In the rows, 128 means zero.
[137 150 133 100 103 137 121  93 124 137 165 124 169 120 140 137  99 143
 130 147 107 128 143 115 140 119 111 131 132  87 124 118 156  96 106 101
 149 123 129  85 107 127 126 114]
10
[161 173 130 106 129 191 112 153 107  75 108 112 131 131 122 121 141 118
 139 159 137 149 146 164 158  94 148 119 106 137 142 167 157 140 117  75
  92 125 173 139 152 149 166 118]
4
[137 178 128 130 182 158 124  67 117 126 160 159 183 119 101 107 134 149
 116 123 125 121 147 130 125  68 156 107 124 125  97 164 138 154 110 127
  77 144 104 113 102 115 141 166]
9
[171  99  88 121 120 125 143 130 135 145 202 121 185  86 125  90 133 141
 124 129  94 139 120 123 117 125 169 116 128 115 101 100 128 141 141  94
 162 106 119 148 110 105 123 167]
10
[149 126 135 116 114 151 118 125  94 125 153 103 166 121 147 126 107 126
 137 171 143 140 136 127 147 112 145 129 142  76 162 138 156 106 114 112
 152 120 157  90 107 130 150 112]
8
[149 111 164  99  71 128 115 158  82 135 120 104 139 138 154 128  85 109
 132 149 125 143 130 123 119 112 149 106 129  88 123 127 165 109  99 131
 168 118 160 105 128 150 136 103]
8
[154 230 148  77 149 176 104 145 116  87  60 155 139 119  71 148 119 138
  89 132  90  78 143 101 123 108 141  51  82 170  63 136 188 145 101 113
  52 127 116 130 111 136 132 124]
2
[159 120 176 115  93 124 112 151 115 164 172 157 147 133 158 130  89  78
 128 132 130 168 137 109 111  73 119 135 181 113 138 120 156 100  81 142
 133 117 147 122 140 136 137  99]
7
[183 164 130 103 126 150 167 103 123 125 184 147 168  62  66  48  94  84
 138 189 128 106 139 176 156  76 143 163 121  82 179 144 122 151 106  57
 119  83 140 105 115 135 210 133]
8
[147  92 135 122 136 137 131 148 137 138 166 156 154  72 118 107 139 142
 120 121 108 139 134 135 148 153 191 110 133 111  96 100 126 164 118  70
 140 111  99 151 112 100 141 148]
10
[130 148 137 139 153 118 133 144 122 168 183 130 164  68 108 105 142 145
 112 135 111 108 132 145 142 141 172  90 136 101  97 114 130 154 107  69
 145 130 106 140 109  93 142 142]
0
[133 162 167 117 165 153 135 103 141 104 178 165 147 126  93 119 139 160
 142 127 107  96 141 136 153 131  91 151 111 127 139 144 165 120 120 108
  62 101 145 113  98 118 163 135]
6
[133 160 149 104 102 116 128 112 111 142 168 125 155 132 121 129 111 124
 136 153  89 127 144 131 132 102 105 142 143 101 142 116 179  86 116 118
 134 102 143  88 114 119 129 109]
6
[141 207  77  94 235 198 103  55 127  96 141 153 119 122  64  92 106 165
 128 189  20 122  90 132 154 153  69 103  93 149 106 148 105 153  80  99
  96 131 134 110  94 151 126 162]
3
[124 137 115 118 131 165 139 175 133 152 165 133 159 104 121  92 144 158
 138 109  77 108 133 119 141 146 153  86 109 125  92 132 130 168 132  77
 174 147 143 130  92  97 137 144]
1
[116 215 123 125 163 120 127 169 135  91 161 134 143  98  75 132 134 100
 131 128 106 138 127 136 139 130 105 106 137 133  88 125 165 142  72 102
  86 134 132 157 133 150 154 151]
3
[152 138 152 124 132 130 131 127 127 134 169 145 152  58 118 113 151 134
 117 150 128 117 148 133 164 116 189  95 137 107 109 120 150 149 111  65
 151 115 122 128 108  93 150 143]
0
[172 211 162 111 175 182 134 123 118 111 122 139 167 123  95 126 115 183
 137 149 123 123 179 145 154 134 112 132 104 129 102 137 142 143  77  77
  68 140 115 110 107 116 159 125]
7
[140 135 151 132 158 127 140 138 138 166 151 161 161 106 125  82 153 130
 159 147 113 169  92 116 151 122 138  97 170 114 111 134 121 144  74  51
  83 124 159 153 130 149 136 138]
7
[159  83 135 116 174 171 135 126 144 161 172 162 158  75 156  88 145 186
 122 162  92 135 112  94 171 120 162 124 131  91 135 106 129 148 136  34
 124 106 144 135 117 100 140 150]
8
[ 84 174 155  88  52 134 115 131 108 128 139 123 151 147 125 144 110 100
 159 146 125 129 137 157 118  86 116 122 126 120 143 152 148  91  99 136
 140 148 123 109 144 153 131  91]
6
[148 174 150 130 165 140 158 125 132 147 195 105 181  73  98 147  82 122
 158 136 151 135 122 101 130  75 172 102 136  94 168  71 112  75  93  53
  23 190  55 141  91  66 191 121]
1
[144 176 155 104 142 147 141  93 144 127 161 141 183 120 107 131 124 144
 126 120 130  81 160 117 138  87 142 105 110 134  85 157 148 115 118 115
  68 116 114 113 106 118 160 157]
9
[116 164 169 149 173 176 154 130 191 115 157 173 196  94  90 128 172 189
 155 129 202 107 135 150 178 124 148 150  97 108 141 150 108 128  76  72
  28 132 171 124 126 142 164 123]
3
[148 175 158  96 164 155 138 101 119 125 171 136 167 134  97  99 129 146
 155 158 104 112 146 120 137 123 114 138 116 122 136 124 147 123 109  85
  91 106 147 118 109 116 167 109]
6
[128  98 115 131 130 131 145 138 117 152 156 135 174 107 151  95 137 113
 137 126 139 134 104 134 135 144 178 105 118 107 114 151 102 148 117  91
 158 125 125 147 114 118 142 139]
8
[ 89 174 137  97 108 160 132  89  93 184 139 111 158 151 128  98  86  93
 119 120 132 132 138  86 108  96 108 109 134 100 152 113  95  97 102 148
 116 128 167  98  71 137 134 119]
7
[133 161 132 114 117 141 122  78 118 160 151 112 168 134 149 130  97 129
 133 154 100 147 162 110 127  64 130 125 162 106 145 109 148  93 112 121
 130 137 136  99 124 137 134 111]
9
[122 139 124 115 131 135 147 147 124 142 125 138 176  72 112 106 159 141
 140 139 150 138 136 146 152 139 188 100 143  94  86 137 109 151  78  58
 103 120  96 127  90 112 143 150]
7
[103 137 133 112  90 118 100 139  93 159 134  89 147 144 153 135 100 137
 141 157 130  94 133 107 115  89 157 112 146 105 131 136 136 108 136 141
 130 116 186 104  99 125 122 103]
5
[133 126 123 133 139 120 140 151 131 161 142 120 160  81 134  96 157 143
 138 138 116 152 117 152 163 117 196 115 137 100 121 136 123 157 111  59
 143 114 130 146 118 136 136 140]
4
[132 123 133 143 144 116 143 154 146 140 164 165 168  44 111 110 159 125
 134 131 133 141 123 129 157 126 167 119 151 103  98 107 137 162  89  78
 135 106 137 140 116 101 145 156]
3
[159 100 111 121 144 132 135 183 128 142 132 125 135  90 131  90 178 145
 124 126 103 152 112 125 148 132 170 101 143 117  93 127 141 155 120  81
 149  89 141 136 134 121 123 150]
4
[130 198 131 103 196 136 119 114 121  99 170 148 161 141  66 128 112 107
 134 133 113 100 131 132 138 123 114 131 117 134 128 147 184  99  87  97
  53 126 136 133  82 118 175 112]
6
[140 218 167 108 174 131 135  89 133 120 159 147 156  82  88 138 125 153
 125 130 123  99 139 120 137 131  98 113 101 112 107 140 167 117  94  81
  71 124 106 102 113  96 163 142]
0
[150 190 170 118 176 150 131  92 135 106 156 148 151  87  96 130 129 155
 125 140 136  86 149 131 154 135 130 115 100 119 125 143 162 127 104  82
  73 117 132 114  89 104 179 131]
0
[154  33 124 179 180  81  82 130 181 166 173 187  87  99 165 171 153  81
 100 120  48 114 108  84 183 185  83  78 175 123  80 109 136 115 108 124
 165 105 119 158 179  77 100 155]
3
[125 143 123 108 130 186 157 111 151 126 215 122 163  74 116 141 115 119
  89  98 134  75 190 128 172  98 143 152 117 133 137  58 111 138 114  45
  91 147  39 144 123  77 170 181]
5
[174 172 113 173 112 121 113 172 136 115  59 141 104 140 112 136 154 196
 103 228  68  78 148 225 197 135 184  37  85 145  62 191 108 110 137  33
 111 155 144 133 168  99  76  81]
0
[139 195 133 114 140 158 123 106 115 146 136 133 149 120 131 126  93 130
 138 146  95 140 149 112 148  94 112 133 155  94 140 143 178 106  99  99
 134 142 149  65 101 120 138 126]
1
[146 105 125 127 129 135 146 127 113 136 172 126 148  93 134 107 121 143
 123 120 141 156 138 135 148 143 141 164 160  90 105 100 130 157 123  78
 153 125  95 123 128 101 141 168]
10
[114 115 158 152 127 112 138 157 160 160 139 157 166  82 137 128 152 162
 160 116 152 157 129 135 144 122 171 124 135 102  99 122 126 147  72  99
 120 137 150 156 152 144 128 142]
3
[204 132 141  95  68 118 132 120 111 124 133  78 148  82 144 128 166  97
 121 159 161 108 108  42 127  90 113  84 118 112 104  37 105 111 140 110
 240 155 122  85 205  45 103  98]
0
[145 108 133 124 141 162 115 164 115 140 104 160 123  84 142 100 163 139
 123 129  95 150 142 115 170 148 172 108 145 120 108 135 141 165 122  94
 166  79 181 118 112 111 130 134]
4
[132 158 196 105 169 146 107 165 117 109 134 108 126  83  71 124 132 135
 116 130 147 100 159 169 132 172 184 111  75 131 163 112 148 184 135 108
 133 124 111 146  97 102 203  87]
0
[149 126 147 123 132 124 117 132 133 153 155 155 154  47 117 112 136 142
 118 132 101  98 132 123 145 134 171 102 119 114  97 113 159 163 116  74
 175 117 144 144 109  91 143 145]
0
[144 167 166 107 110 133 122 108 105 132 140 104 154 103 126 139 106 116
 121 163 164 127 150 124 140 106 164 128 152  86 141 115 167  99  90  97
 134 120 150  91 114 137 149 111]
0
[127 104 132 117 110 139 121 145 116 129 148 118 128 113 139  98 151 119
 129 156 110 140  88 136 162 113 155  98 157 120 112 110  85 157 143 102
 161 143 128 129 147 115 132 114]
9
[144 118 155 142 151 122 117 113 135 159 159 161 136  46 119 119 142 152
 122 150  97 115 148 118 167 146 163 106 153  93 113  99 141 156 104  62
 162 119 121 128 119  89 140 142]
0
[134 143  94 130 150 167  90  91 155 150 118 135  68  88 124 116 115 129
  76 192  54  83 110 141 212  84 175  97 147 114 145 107  73 150 173 104
  90 141  90 165 132 137 133 155]
2
[155 150 124 106 125 156 116  76 115 138 137 123 166 129 155 140 108 126
 129 159 127 155 122 100 153  88 147 127 161  91 145 119 158  97  87 111
 110 127 141  96 122 148 131 112]
2
[180 107  44 119 167 165 105  76  74 102 106  79 147 177 186 152  60 102
 144 123 116 201 109  80  61 149  32 175 111 112 184  85 166  60  97 142
 141 169 160 123 150 107 134  86]
8
[ 89  99 144 175 127 139 114 160 144 196 128 189 141  79 118 141 127 160
 102  79  86 123 144 123 166 188 242  87 151 119  72 110  74 168 104 143
 111 121 122 177 110 132  96 178]
2
[130 108 119 118 130 129 127 132 126 142 151 151 162  81 128 105 139 154
 132 127 126 133 115 125 131 138 169 117 147  97  85 124 132 154 109  95
 140 118 109 128 100 120 126 152]
10
[120 160 139 119 114 136 113 104 114 126 147 127 158 124 140 138 116 120
 130 161 131 139 144 102 140  86 125 121 146  93 128 126 160 111  93 132
 148 119 185  93 107 144 122 122]
3
[145 147 163  91 104 151 125  77 114 143 165 118 179 128 152 132  74 106
 123 128 155 140 143 163 132  90 129 149 132  97 160 141 186 105  94 123
 142 121 105  80  94 148 162 109]
10
[144 177 176 112 140 155 135 123 141 112 144 159 144 118  73 105 117 113
 125 126 121  86 154 140 148 128 127 113  75 141 125 144 105 150 114  98
  66 117 145 147  99 122 179 127]
7
[148 181 155 116 109 132 122 114 114 134 150 103 175  90 142 148 118 138
 119 156 158 113 138 138 133 103 171 123 135 101 125 126 162 107 113 111
 137 130 131 101 109 124 137 122]
0
[158 180 159 103 122 138 116  55 108 157 172 133 179 107 147 137  79  95
 111 151 115 114 160 109 101  89 130 125 139 102 144 119 184  94  83 120
 146 106 138  91  97 140 146 109]
0
[133 159 162 101  79 121 127 102 110 163 156 113 155 125 132 117 104  84
 129 145 116 134 157 107 113  75 128  95 134  95 149 118 126 100 107 141
 130 109 138 103 101 131 144 112]
7
[157 117 133 123 179 154 139 121 148 138 146 164 182  61 123 116 140 186
 139 106 117 165 141 119 155 175 189 137 140 111  84  86 148 159  71  56
 118 123 100 143 104 120 135 162]
10
[160 177 122 129 184 156  99 134 131  60 135 157 143 104  55 142 150 143
 144 143 128  71 177 109 178 139 144 117 115 137 100 163 170 138 104  90
  47  97 199 120 118  88 164 158]
5
[140 175 160 105 161 135 128 124 130  93 169 170 157 101  69 122 144 142
 137 131  98  94 143 135 147 133 123 130 104 131 111 140 175 135 112 100
  84  99 127 117  94  97 161 132]
6
[119  86 106 135  90 139 138 151 132 125 186 164 162  78 122 111 134 133
 123 111 133 124 104 151 151 145 150 138 146 102  84 126 102 154 115  78
 155 137 108 137 126 109 118 168]
10
[147 142 140  98 108 147 136  91 133 138 147 123 155 113 147 129  93 139
 124 138 115 134 145 115 140 119 117 143 139  97 137  99 159  90 111 101
 122 107 130  92  97 140 139 122]
10
[117 159 163 112  91 104 126 103 109 144 147 125 134 146 144 122  99  93
 129 155 128 127 136 107 137  80 105 125 160  92 142 141 140 101 109 126
 123 120 155 102  89 150 137 112]
7
[149 181 145 128 165 168 131 149 140 109 129 140 145 126 105 127 130 149
 117 120 128 115 135 145 160 128 152 134  93 147 127 155 125 126 120 103
  67 116 154 136 115 141 146 128]
4
[125 136 120 134 138 116 135 144 132 163 159 139 161  83 118 100 146 145
 115 133  86 123 124 140 145  99 179  85 156 125  84 123 125 157 140  94
 130 127 100 141 112 101 128 155]
9
[126 122 114 127 143 128 132 141 132 138 155 145 161  68 119 103 147 138
 143 146 123 150 112 122 149 122 171 113 140 105 100 116 120 157  96  94
 151 118 150 137 110 112 134 151]
3
[131 178 129 114 119 152 129 115 122 139 144 100 143 156 145 130  98 130
 144 135  99 136 145  97 132  96 120 112 136 105 138 126 151  96 105 113
 135 164 148  98 111 145 130 117]
1
[143 161 147 110 126 141 116  86 112 142 146 128 156 100 135 137 100 130
 123 156 144 129 153 114 134  98 152 135 151  91 139 121 168  97  83 106
 140 125 144  93 108 131 140 119]
0
[147 152 131 104 108 135 112 124 102 119 150  97 140 137 146 128 118 115
 138 158 118 153 137 104 139  79 134 128 149  93 153 133 160  94 106 132
 149 109 170  92 111 155 135 102]
4
[126 140 102 111 140 140 121 162 109 129 121 147 136  78  98 104 148 142
 141 153  53 133 146 149 159 182 174 110 145 120  81 113 143 149 113  72
 137  86 143 143 100  97 136 147]
6
[136 108 129 134 132 130 137 143 136 138 182 155 145  93 106 108 132 159
 131 124  92 149 147 128 158 148 144 118 143 102 103 105 126 144 108  73
 139 124 113 136 123 105 130 151]
10
[134  97 115 127 125 136 134 145 133 160 152 146 176  83 124  93 165 155
 132 131 114 132 133 137 139 106 182  98 153 110  87 130 129 158 121  92
 150 116 125 121 126 103 129 146]
9
[175 168 123 121 180 165 148  88 114 105 164 120 184 100 117 117  95 139
 135 152 138 112 123 143 154 131 119 149 114 110 145 142 154 125 106  75
  87 131 112 117  87 119 178 154]
8
[139 167 134 106 104 139 123 111 106 137 134 108 179 124 143 122 116 126
 137 175 145 123 127 116 123  91 136 119 128  91 113 131 134 111  97 133
 152 110 183  79 107 136 127 103]
3
[140 131 121  96 100 120 118 114 116 142 157 102 165 133 156 135 106 116
 155 140 139 141 128 114 122  70 147 131 142 117 138 131 156  93  93 118
 137 128 146 106 140 126 128 113]
5
[142 156 149 109 208 170 134 106 137 103 167 148 158 119  94 122 113 149
 133 125 151 110 146  97 166 138 139 141 103 121 147 149 142 129 102 101
  82 133 124 128  88 124 180 149]
8
[106  90 160  84 128  93 173 251 173 228 141 192 164  97  81  64 137 192
 189  82 109 117  98  99 113 122 125  95 131 145  96 144 195  69  81  89
  92  70 205 131  88  90 154  87]
6
[181 117  96  95 155 157 106 202 182 115 168 144  95  34  87 121 174 135
  65 122  72 143 111 134 159 136 165 117 135 154 118  57 150 143 133 112
 178 118  71 142 186  93 111 162]
0
[127 208 163  93 182 138 145 110 125 145 126 123 125 131  74  75 105 127
 127 114 120 125 166 113 155 122 117 136 113 131 148 127 141 155 102 130
 112 114 148 116  56 143 185 127]
7
[150 120 133 147 128 114 137 160 136 153 170 167 163  57 118 105 139 153
 124 135 108 125 132 137 151 139 182 112 164 105  75 115 126 162 126  79
 134 106 110 143 112  94 127 160]
10
[152 205 156 153  91  92 131 114  66 101 166 119 124 131 151 131 106  81
 123 210 122 178  83 252 180  89 131 174 205  87 134 157 129 124 117 110
 122 139  71  77 156 130 123 107]
6
[169 124 153 108 131 150 135 111 100 133 157 107 176 124 156 126  90 114
 140 160 165 149 130 109 135  97 150 141 150  87 162 118 161  96  94 100
 126 125 138 104 111 138 161 111]
8
